What each symbol does to the objects:
Z60 t Z815
Z60 d Z669
Z60 l Z691
Z60 u Z911
Z60 k Z50
Z60 e Z731
Z327 t Z366
Z327 d Z968
Z327 l Z49
Z327 u Z50
Z327 k Z161
Z327 e Z394
Z208 t Z60
Z208 d Z911
Z208 l Z358
Z208 u Z987
Z208 k Z261
Z208 e Z185
Z748 t Z568
Z748 d Z320
Z748 l Z396
Z748 u Z259
Z748 k Z911
Z748 e Z787
Z161 t Z304
Z161 d Z79
Z161 l Z518
Z161 u Z366
Z161 k Z978
Z161 e Z146
Z810 t Z117
Z810 d Z978
Z810 l Z908
Z810 u Z874
Z810 k Z388
Z810 e Z272
Z708 t Z405
Z708 d Z22
Z708 l Z714
Z708 u Z388
Z708 k Z396
Z708 e Z158
Z518 t Z327
Z518 d Z50
Z518 l Z681
Z518 u Z261
Z518 k Z937
Z518 e Z918
Z968 t Z918
Z968 d Z681
Z968 l Z60
Z968 u Z560
Z968 k Z79
Z968 e Z261
Z22 t Z658
Z22 d Z947
Z22 l Z810
Z22 u Z21
Z22 k Z20
Z22 e Z984
Z79 t Z137
Z79 d Z394
Z79 l Z50
Z79 u Z918
Z79 k Z951
Z79 e Z327
Z158 t Z491
Z158 d Z984
Z158 l Z21
Z158 u Z714
Z158 k Z923
Z158 e Z22
Z529 t Z748
Z529 d Z259
Z529 l Z26
Z529 u Z81
Z529 k Z987
Z529 e Z547
Z908 t Z29
Z908 d Z937
Z908 l Z79
Z908 u Z146
Z908 k Z475
Z908 e Z304
Z918 t Z394
Z918 d Z49
Z918 l Z815
Z918 u Z681
Z918 k Z137
Z918 e Z50
Z29 t Z874
Z29 d Z161
Z29 l Z137
Z29 u Z937
Z29 k Z810
Z29 e Z951
Z731 t Z208
Z731 d Z987
Z731 l Z795
Z731 u Z691
Z731 k Z49
Z731 e Z669
Z49 t Z261
Z49 d Z60
Z49 l Z185
Z49 u Z208
Z49 k Z518
Z49 e Z560
Z394 t Z518
Z394 d Z261
Z394 l Z560
Z394 u Z49
Z394 k Z146
Z394 e Z968
Z787 t Z529
Z787 d Z81
Z787 l Z923
Z787 u Z396
Z787 k Z691
Z787 e Z320
Z117 t Z21
Z117 d Z343
Z117 l Z29
Z117 u Z978
Z117 k Z22
Z117 e Z475
Z911 t Z669
Z911 d Z795
Z911 l Z529
Z911 u Z568
Z911 k Z815
Z911 e Z691
Z987 t Z911
Z987 d Z568
Z987 l Z787
Z987 u Z748
Z987 k Z60
Z987 e Z358
Z691 t Z987
Z691 d Z748
Z691 l Z547
Z691 u Z529
Z691 k Z208
Z691 e Z795
Z20 t Z608
Z20 d Z158
Z20 l Z388
Z20 u Z658
Z20 k Z259
Z20 e Z708
Z978 t Z343
Z978 d Z951
Z978 l Z937
Z978 u Z304
Z978 k Z21
Z978 e Z29
Z405 t Z20
Z405 d Z658
Z405 l Z984
Z405 u Z22
Z405 k Z81
Z405 e Z491
Z475 t Z810
Z475 d Z874
Z475 l Z951
Z475 u Z29
Z475 k Z984
Z475 e Z343
Z937 t Z161
Z937 d Z366
Z937 l Z394
Z937 u Z327
Z937 k Z874
Z937 e Z137
Z491 t Z708
Z491 d Z388
Z491 l Z947
Z491 u Z984
Z491 k Z26
Z491 e Z658
Z261 t Z50
Z261 d Z815
Z261 l Z731
Z261 u Z60
Z261 k Z327
Z261 e Z681
Z681 t Z49
Z681 d Z208
Z681 l Z669
Z681 u Z731
Z681 k Z394
Z681 e Z815
Z923 t Z26
Z923 d Z708
Z923 l Z658
Z923 u Z491
Z923 k Z547
Z923 e Z20
Z272 t Z475
Z272 d Z29
Z272 l Z304
Z272 u Z908
Z272 k Z714
Z272 e Z978
Z50 t Z968
Z50 d Z560
Z50 l Z208
Z50 u Z815
Z50 k Z366
Z50 e Z49
Z795 t Z358
Z795 d Z787
Z795 l Z259
Z795 u Z547
Z795 k Z185
Z795 e Z748
Z669 t Z185
Z669 d Z358
Z669 l Z748
Z669 u Z795
Z669 k Z560
Z669 e Z987
Z137 t Z146
Z137 d Z518
Z137 l Z968
Z137 u Z394
Z137 k Z908
Z137 e Z366
Z358 t Z691
Z358 d Z529
Z358 l Z320
Z358 u Z787
Z358 k Z731
Z358 e Z568
Z947 t Z714
Z947 d Z475
Z947 l Z978
Z947 u Z272
Z947 k Z158
Z947 e Z117
Z714 t Z984
Z714 d Z810
Z714 l Z343
Z714 u Z475
Z714 k Z491
Z714 e Z21
Z658 t Z158
Z658 d Z714
Z658 l Z117
Z658 u Z947
Z658 k Z608
Z658 e Z388
Z388 t Z22
Z388 d Z21
Z388 l Z475
Z388 u Z117
Z388 k Z405
Z388 e Z714
Z81 t Z259
Z81 d Z608
Z81 l Z708
Z81 u Z20
Z81 k Z748
Z81 e Z26
Z343 t Z272
Z343 d Z908
Z343 l Z161
Z343 u Z951
Z343 k Z947
Z343 e Z874
Z320 t Z547
Z320 d Z26
Z320 l Z20
Z320 u Z923
Z320 k Z795
Z320 e Z81
Z815 t Z560
Z815 d Z185
Z815 l Z987
Z815 u Z669
Z815 k Z968
Z815 e Z208
Z568 t Z795
Z568 d Z547
Z568 l Z81
Z568 u Z320
Z568 k Z669
Z568 e Z529
Z21 t Z947
Z21 d Z272
Z21 l Z874
Z21 u Z343
Z21 k Z658
Z21 e Z810
Z304 t Z951
Z304 d Z137
Z304 l Z327
Z304 u Z79
Z304 k Z343
Z304 e Z937
Z984 t Z388
Z984 d Z117
Z984 l Z272
Z984 u Z810
Z984 k Z708
Z984 e Z947
Z951 t Z908
Z951 d Z146
Z951 l Z366
Z951 u Z137
Z951 k Z272
Z951 e Z161
Z185 t Z731
Z185 d Z691
Z185 l Z568
Z185 u Z358
Z185 k Z681
Z185 e Z911
Z560 t Z681
Z560 d Z731
Z560 l Z911
Z560 u Z185
Z560 k Z918
Z560 e Z60
Z874 t Z978
Z874 d Z304
Z874 l Z146
Z874 u Z161
Z874 k Z117
Z874 e Z908
Z146 t Z937
Z146 d Z327
Z146 l Z918
Z146 u Z518
Z146 k Z29
Z146 e Z79
Z366 t Z79
Z366 d Z918
Z366 l Z261
Z366 u Z968
Z366 k Z304
Z366 e Z518
Z608 t Z923
Z608 d Z491
Z608 l Z22
Z608 u Z158
Z608 k Z320
Z608 e Z405
Z547 t Z787
Z547 d Z396
Z547 l Z608
Z547 u Z26
Z547 k Z358
Z547 e Z259
Z396 t Z81
Z396 d Z20
Z396 l Z491
Z396 u Z405
Z396 k Z529
Z396 e Z923
Z259 t Z320
Z259 d Z923
Z259 l Z405
Z259 u Z608
Z259 k Z568
Z259 e Z396
Z26 t Z396
Z26 d Z405
Z26 l Z158
Z26 u Z708
Z26 k Z787
Z26 e Z608

In the rows, zero is written as 24.

The rows follow the links: the fewer symbols apart two objects are, the more alike their rows tend to be.

Each row is also shifted at random along 4 hidden directions that mean nothing.

Some objects, each with a row of numbers:
Z795:  19   26   19   19   22   22   21   27   24   26   27   28   18   31   22   19   22   27   18   25   18   24   18   25   25   20   17   26   26   28   31   19   30   24   20   26   26   25   25   21   19   26   30   23   25   29
Z708:  19   25   18   19   24   24   23   23   23   26   20   30   28   24   18   25   29   20   22   27   25   19   24   27   25   23   23   16   25   23   21   22   21   25   19   24   24   22   27   23   22   23   22   25   26   20
Z388:  20   30   21   25   24   21   24   27   20   19   29   28   29   21   28   25   23   24   28   33   19   27   27   29   20   30   31   18   23   19   19   26   22   22   27   22   24   22   24   29   21   29   28   29   21   32
Z731:  21   24   24   26   24   26   28   27   29   21   27   22   23   24   27   20   21   22   31   18   25   21   19   25   22   23   19   30   23   26   22   26   27   27   20   20   26   18   27   22   26   19   32   23   22   24
Z951:   9   18   30   16   26   16   21   27   26   26   27   20   27   18   24   28   23   24   10   18   13   30   26   33   30   16   21   22   27   29   19   17   26   28   33   31   33   31   32   29   17   23   35   29   27   26
Z79:  21   24   28   29   29   27   31   26   20   18   30   20   23   19   23   27   24   29   31   26   25   25   24   20   27   25   26   31   21   18   25   34   22   25   30   26   20   17   17   28   27   21   22   27   21   29
Z158:  16   29   18   23   25   27   27   23   21   21   23   29   31   19   23   24   27   21   32   31   27   21   28   28   22   29   31   18   23   20   18   28   18   24   21   22   23   18   21   26   22   28   21   26   18   27
Z394:  19   21   29   30   27   21   26   28   24   21   30   19   22   24   26   26   24   23   26   17   22   27   20   20   26   24   17   29   23   22   26   24   26   25   30   24   23   24   27   25   30   13   31   23   30   19
Z748:  18   25   18   22   21   24   24   27   24   22   27   30   20   29   20   22   24   25   25   24   22   18   16   24   23   22   17   24   25   24   27   22   28   26   17   22   25   19   28   21   23   22   28   25   25   25
Z343:  34   23   25   17   25   22   24   23   22   28   20   20   31   19   23   26   26   23   16   24   26   29   31   31   31   24   30   21   24   29   25   22   22   26   31   32   28   29   21   28   15   30   21   22   23   25
Z908:  13   21   29   24   27   20   25   25   23   19   26   20   26   18   25   30   22   29   28   23   28   23   27   24   23   26   30   21   23   23   19   25   25   25   34   21   24   26   28   31   25   25   22   30   23   23
Z327:   2   22   25   25   29   23   30   30   20   17   34   19   23   20   24   26   23   31   32   20   28   23   21   24   27   24   24   29   21   22   25   29   28   27   34   24   24   17   24   30   23   20   28   28   22   29
Z405:  34   26   19   22   20   26   23   21   24   23   19   29   25   24   20   26   27   23   29   28   31   15   24   23   20   26   26   17   24   21   19   23   20   25   17   19   21   22   27   24   26   27   17   28   23   20
Z21:  35   23   27   23   22   19   19   24   24   27   24   28   27   21   22   31   27   20   14   26   13   26   26   24   25   22   21   17   27   19   19   20   20   24   24   28   26   28   31   25   26   19   28   30   30   21
Z984:  26   28   23   23   23   20   23   26   22   18   28   28   28   21   27   28   22   27   28   33   22   24   27   27   19   30   32   16   23   19   18   25   22   22   27   20   24   24   26   30   23   31   25   31   21   29
Z518:  46   21   32   26   24   26   30   24   29   17   26   14   25   18   31   26   18   29   36   19   34   21   27   23   20   27   32   31   22   26   18   29   25   27   27   20   25   21   23   30   26   29   21   28   14   27
Z20:  15   26   17   19   23   20   20   27   22   24   26   32   23   26   18   26   28   23   18   28   17   20   20   26   24   22   18   16   26   20   22   20   24   25   20   24   26   22   32   23   23   20   29   29   30   24
Z60:  23   22   23   22   24   25   27   27   25   21   28   22   19   26   24   21   21   29   28   19   28   21   19   24   25   21   20   31   24   28   28   24   30   27   23   23   26   20   24   24   21   24   27   24   22   27
Z874:  38   25   28   23   25   19   25   26   23   22   28   21   29   18   28   28   23   24   20   24   19   32   28   28   27   26   29   22   23   24   21   23   22   25   32   28   27   26   24   30   21   26   29   27   23   28
Z117:  21   20   25   19   25   22   22   19   23   28   17   23   25   21   16   31   28   25   19   23   29   19   28   24   27   23   27   16   25   24   21   21   22   25   26   25   23   31   27   25   23   26   14   26   28   16
Z669:  19   23   25   23   23   27   24   23   31   28   22   23   25   25   29   17   20   19   23   20   22   25   23   28   23   20   20   29   26   32   22   21   26   24   19   24   29   25   25   19   21   24   31   19   21   25
Z547:   5   26   16   24   24   25   24   25   22   25   24   30   25   28   21   19   28   17   26   24   25   21   19   26   24   25   17   22   23   24   26   23   25   24   18   22   23   18   25   19   23   17   28   20   28   20
Z815:   8   22   21   20   26   24   26   29   21   22   29   21   17   27   21   21   22   32   25   20   28   21   18   24   28   21   19   30   22   28   32   24   32   27   27   25   25   21   23   24   20   24   26   23   24   28
Z787:  27   25   17   24   21   25   22   24   25   26   22   30   24   29   22   20   27   18   24   21   25   20   19   24   23   25   16   22   26   26   27   21   25   25   16   21   22   21   28   19   25   18   26   19   29   17

Start here and follow the symbols in turn, left to right. Where do you end up?
Answer with the object's name.
 29   20   33   32   27   26   26   20   25   24   22   20   24   20   23   31   26   23   26   22   24   24   27   15   23   24   25   26   22   16   20   29   19   23   27   25   20   25   22   23   34   18   17   26   26   18
t k k => Z947
 24   28   18   23   24   22   22   24   19   27   22   28   31   25   24   23   29   18   19   29   22   28   27   28   27   29   25   17   24   24   25   22   20   22   25   26   23   27   22   24   21   24   24   20   28   22
u d d t => Z978
 17   26   21   19   21   27   23   24   26   24   23   25   18   29   26   17   18   31   27   27   26   20   22   27   21   21   27   29   24   29   27   23   29   23   19   21   26   24   22   22   19   36   23   24   17   33
l l e => Z708
 35   24   25   27   25   24   24   22   20   27   21   25   28   20   20   30   32   19   18   25   20   26   28   20   29   25   25   20   24   18   23   27   17   23   25   29   20   24   22   24   27   17   19   24   29   19
u d u d => Z918
 23   22   24   27   23   28   26   23   30   23   23   22   22   26   28   19   21   22   33   18   30   20   21   24   20   25   22   29   24   28   23   25   26   25   19   19   24   20   25   21   27   22   25   21   21   20
d u l => Z26
 26   23   28   29   28   25   28   26   21   24   29   21   24   20   22   28   27   23   20   25   16   30   25   20   31   21   22   30   21   18   27   30   20   25   29   32   22   21   18   24   27   16   26   24   25   28
d d u l d => Z568
 15   25   24   23   22   26   25   24   30   27   24   24   25   26   30   15   19   19   22   22   17   27   22   28   22   20   21   30   25   29   22   23   25   22   19   25   29   23   23   20   21   26   33   20   19   29
e k u => Z987
 42   24   25   28   25   23   25   22   19   23   22   20   28   22   23   29   27   25   27   24   35   27   29   21   25   32   32   21   23   22   28   26   22   23   32   24   19   27   20   28   26   26   13   22   26   18
u l t u u => Z560
 20   24   18   15   20   24   22   25   25   26   22   26   19   30   21   19   21   31   22   24   29   17   19   27   24   21   22   23   25   32   29   18   32   25   20   22   26   26   27   23   18   31   23   23   23   27
u u t e t => Z923
 34   22   28   24   25   20   24   25   23   21   25   18   27   19   26   29   22   27   24   23   27   28   28   25   24   27   30   22   24   24   21   23   25   24   33   23   24   28   26   31   24   27   22   27   25   22
e k k => Z714
 29   23   25   28   26   22   22   22   19   29   21   27   28   23   17   32   33   17   14   24   18   27   25   19   28   23   19   18   25   16   24   24   18   24   25   30   21   27   25   22   29   13   20   23   35   14
d d d => Z146
 14   21   31   31   28   26   26   22   22   23   26   22   22   20   20   29   27   24   23   24   21   25   26   16   27   22   23   27   22   15   23   31   19   23   28   27   20   23   20   23   32   16   21   26   26   21
t u u k => Z79
 15   25   22   26   28   24   26   25   17   23   25   24   29   19   20   29   30   23   23   28   24   26   28   24   29   26   27   20   23   17   24   29   18   24   30   29   21   22   20   27   23   20   21   25   26   24
t d k l l => Z137
 23   26   18   23   22   27   27   25   27   20   26   29   22   26   22   21   24   24   33   25   27   15   19   24   20   25   21   23   24   23   21   25   24   27   15   18   23   16   27   22   25   23   26   27   19   26
l t u u k => Z20
 42   24   27   24   21   19   20   22   25   25   22   26   26   22   24   31   25   22   19   26   19   25   27   22   22   26   25   17   26   19   19   21   21   23   25   23   24   30   29   26   28   23   23   29   28   21
e e k => Z984
 25   25   24   21   22   17   19   27   23   23   27   27   27   22   24   28   24   25   17   28   15   28   25   27   23   25   25   17   27   22   20   19   24   24   28   25   27   29   30   28   22   26   30   30   28   26
k u d d => Z343
